Below are the code and all the weights of a small trained network. Each question names an input and a class and asks about switching units off, where a switched-off unit gives its printed mean instead of its output.

import numpy as np


def w(rows, s, z=0):
    codes = np.array(rows[::2]) - 128.0
    scale = np.full(codes.shape[1], s)
    scale[-1] = z or s
    return codes * scale


def f(y):
    return y / 2 * (1 + np.tanh(0.7978845608 * (y + 0.044715 * y**3)))


def log_softmax(a):
    a = a - a.max(-1, keepdims=True)
    return a - np.log(np.exp(a).sum(-1, keepdims=True))


def net(x, mask):
    res = np.array(x, float).reshape(1, 7) / 4 @ E
    y = f(res @ A[0][:, :-1].T + A[0][:, -1])
    res = res + np.where(mask, y, B[0][:, -1]) @ B[0][:, :-1]
    return log_softmax(res[-1] @ U[:, :-1].T + U[:, -1])


A, B = {}, {}
E = w([
[128,126,130,130],'x0',
[129,125,132,128],'x1',
[94,246,112,140],'x2',
[190,144,137,212],'x3',
[130,127,133,128],'x4',
[128,131,125,127],'x5',
[189,161,147,83],'x6',
],0.012)
A[0] = w([
[227,129,145,68,80],'N0',
[49,117,181,2,3],'N1',
[176,2,154,119,182],'N2',
[28,64,77,219,102],'N3',
[190,135,134,204,111],'N4',
[202,138,143,208,51],'N5',
[158,128,90,205,47],'N6',
],0.0081,0.0071)
B[0] = w([
[182,130,168,121,163],'N0',
[79,82,120,104,171],'N1',
[117,150,118,248,255],'N2',
[216,177,224,57,177],'N3',
[62,59,88,56,175],'N4',
[37,24,157,80,161],'N5',
[103,91,155,85,136],'N6',
],0.012,0.0078)
U = w([
[17,20,96,12,11],'0',
[92,209,46,203,175],'1',
[134,157,76,115,216],'2',
[136,158,63,120,213],'3',
[254,161,232,21,1],'4',
[126,157,31,131,169],'5',
],0.0086,0.008)

Each question gives the input, the list of numbers given to net, and the class t.
The units are the neurons (one row each of A and B). Each row of codes is followed by its name. A weight is (code - 128) times the scale printed after its matrix; where a second scale follows, it is the last column's (A, B and U).
mask holds one flag per neuron, in row order. A switched-off neuron (its flag False) gives its mean, the last column of its row in B, instead of its output. The means were averaged over made-up inputs and are rounded, as every weight is.
A unit's drop is (log p(t) with every unit on - log p(t) with that unit switched off) / (log p(t) with every unit on - log p(t) with every unit switched off).
The circuit of an input: a set's keep is (log p(t) with only the set's units on - log p(t) with every unit switched off) / (log p(t) with every unit on - log p(t) with every unit switched off). Starting from all 7 units, units are removed one at a time, each time the one whose removal leaves the highest keep (on an exact tie, the one counted first), for as long as the keep stays at least 0.8.
circuit, biggest first: the units of the circuit, biggest drop first
most important unit: the unit with the biggest drop
k most important neurons: the k neurons with the biggest drops, biggest first
drop of u: that unit's drop, to one decimal
input [-3,6,-8,5,-5,6,7], class 1: most important unit	N2
input [1,6,0,5,-3,1,0], class 0: circuit, biggest first	N4, N5, N2
input [-7,-2,5,1,3,-7,-8], class 4: 2 most important neurons	N3, N2
input [6,0,-5,6,0,-1,-1], class 0: 3 most important neurons	N5, N4, N6
input [-6,7,7,-7,-3,-7,2], class 0: 2 most important neurons	N2, N1
input [-7,3,-5,-5,1,4,0], class 2: 2 most important neurons	N2, N4
input [1,8,8,-8,7,1,7], class 0: 3 most important neurons	N1, N2, N3
input [4,-8,3,7,-7,4,2], class 0: 3 most important neurons	N5, N4, N2
input [-4,0,-3,-4,5,-1,-5], class 4: 2 most important neurons	N3, N4
input [4,-1,-6,2,4,3,4], class 1: 2 most important neurons	N2, N3
input [5,4,1,6,2,1,1], class 0: 3 most important neurons	N5, N4, N2
input [-3,-1,-6,7,5,5,-1], class 0: 3 most important neurons	N5, N4, N6
input [2,-8,-3,-5,7,2,-4], class 5: drop of N3	-0.1
input [8,1,-3,-6,-4,-6,-7], class 2: drop of N3	0.3
input [8,7,-8,2,6,5,8], class 1: drop of N4	0.0
input [-3,-7,-8,-7,4,7,-8], class 1: drop of N5	0.1
